Below is a small trained network, with its code and all its weights. Each question gives an input and a class and asks what happens when units are switched off, that is, made to give their printed mean instead of their output.

import numpy as np


def w(rows, s, z=0):
    codes = np.array(rows[::2]) - 128.0
    scale = np.full(codes.shape[1], s)
    scale[-1] = z or s
    return codes * scale


def f(y):
    return y / 2 * (1 + np.tanh(0.7978845608 * (y + 0.044715 * y**3)))


def log_softmax(a):
    a = a - a.max(-1, keepdims=True)
    return a - np.log(np.exp(a).sum(-1, keepdims=True))


def net(x, mask):
    res = np.array(x, float).reshape(1, 5) / 4 @ E
    y = f(res @ A[0][:, :-1].T + A[0][:, -1])
    res = res + np.where(mask, y, B[0][:, -1]) @ B[0][:, :-1]
    return log_softmax(res[-1] @ U[:, :-1].T + U[:, -1])


A, B = {}, {}
E = w([
[125,139,138,121,160,144,126],'x0',
[79,157,227,162,52,123,134],'x1',
[109,93,115,121,88,254,71],'x2',
[192,49,121,114,143,117,166],'x3',
[144,119,154,131,98,128,138],'x4',
],0.0086)
A[0] = w([
[106,110,124,98,62,224,1,166],'neuron 1',
[33,223,163,148,70,90,83,77],'neuron 2',
[187,148,214,165,59,103,164,234],'neuron 3',
[144,205,110,72,250,84,117,254],'neuron 4',
[97,194,65,120,139,157,52,180],'neuron 5',
[87,246,15,74,166,150,48,224],'neuron 6',
[196,55,97,45,163,102,191,101],'neuron 7',
[84,207,164,134,133,31,199,249],'neuron 8',
[35,190,146,159,86,161,142,120],'neuron 9',
[84,31,37,156,78,233,107,218],'neuron 10',
[59,158,139,139,64,198,109,98],'neuron 11',
[108,17,96,72,87,252,76,201],'neuron 12',
[66,93,143,150,109,222,62,127],'neuron 13',
[42,239,197,192,120,92,97,129],'neuron 14',
[45,204,192,152,117,115,160,171],'neuron 15',
[170,6,93,125,135,209,154,171],'neuron 16',
[245,60,78,76,157,114,152,167],'neuron 17',
[76,78,137,144,49,197,57,168],'neuron 18',
[100,203,174,94,136,45,148,238],'neuron 19',
],0.0056,0.0044)
B[0] = w([
[112,149,221,121,145,150,18,236],'neuron 1',
[67,145,165,222,215,129,187,188],'neuron 2',
[146,129,78,96,28,192,175,213],'neuron 3',
[210,101,47,100,41,95,211,227],'neuron 4',
[177,121,161,139,70,217,80,183],'neuron 5',
[206,166,149,93,2,192,109,223],'neuron 6',
[134,64,148,141,221,8,161,180],'neuron 7',
[169,87,24,159,47,162,225,235],'neuron 8',
[131,228,143,186,152,143,107,181],'neuron 9',
[99,131,153,66,160,179,47,244],'neuron 10',
[125,229,183,154,157,89,62,181],'neuron 11',
[25,119,177,66,155,205,12,255],'neuron 12',
[111,153,253,128,174,135,29,199],'neuron 13',
[135,175,103,216,156,185,182,211],'neuron 14',
[116,146,110,196,84,194,140,203],'neuron 15',
[36,61,119,12,201,127,53,209],'neuron 16',
[140,62,103,67,205,39,152,212],'neuron 17',
[128,196,227,114,130,176,23,217],'neuron 18',
[172,104,17,186,46,178,253,214],'neuron 19',
],0.0052,0.0063)
U = w([
[209,97,63,115,39,139,205,254],'0',
[66,162,182,8,74,199,81,218],'1',
[157,71,103,89,226,9,199,72],'2',
[9,52,132,28,235,156,101,36],'3',
[31,180,65,255,114,169,226,41],'4',
[70,209,231,238,180,157,72,37],'5',
],0.0047,0.0034)

Each question gives the input, the list of numbers given to net, and the class t.
The units are the neurons (one row each of A and B). Each row of codes is followed by its name. A weight is (code - 128) times the scale printed after its matrix; where a second scale follows, it is the last column's (A, B and U).
mask holds one flag per neuron, in row order. A switched-off neuron (its flag False) gives its mean, the last column of its row in B, instead of its output. The means were averaged over made-up inputs and are rounded, as every weight is.
A unit's drop is (log p(t) with every unit on - log p(t) with that unit switched off) / (log p(t) with every unit on - log p(t) with every unit switched off).
The circuit of an input: a set's keep is (log p(t) with only the set's units on - log p(t) with every unit switched off) / (log p(t) with every unit on - log p(t) with every unit switched off). Starting from the 12 units with the biggest drops (on a tie, the unit counted first), units are removed one at a time, each time the one whose removal leaves the highest keep (on an exact tie, the one counted first), for as long as the keep stays at least 0.8.
units of the circuit, in order: the units of the circuit, biggest drop first
k most important neurons: the k neurons with the biggest drops, biggest first
drop when u is switched off: that unit's drop, to one decimal
input [-3,8,-8,3,-5], class 0: units of the circuit, in order -> [neuron 8]
input [-2,-4,0,7,-4], class 2: units of the circuit, in order -> [neuron 7; neuron 17]
input [-1,-4,0,8,-6], class 2: units of the circuit, in order -> [neuron 7; neuron 17]
input [-1,2,-7,-2,6], class 4: 2 most important neurons -> [neuron 6; neuron 14]
input [-5,-4,6,4,-8], class 3: 2 most important neurons -> [neuron 16; neuron 17]
input [5,-6,-5,-1,-4], class 0: 2 most important neurons -> [neuron 4; neuron 6]
input [2,-7,2,4,-1], class 3: 2 most important neurons -> [neuron 16; neuron 12]
input [-3,2,-6,-8,-4], class 4: 2 most important neurons -> [neuron 2; neuron 14]
input [0,2,-6,-2,6], class 4: drop when neuron 11 is switched off -> -0.1
input [-1,7,-8,3,-8], class 0: drop when neuron 6 is switched off -> -0.1
input [-2,1,6,-5,0], class 5: drop when neuron 6 is switched off -> -0.1
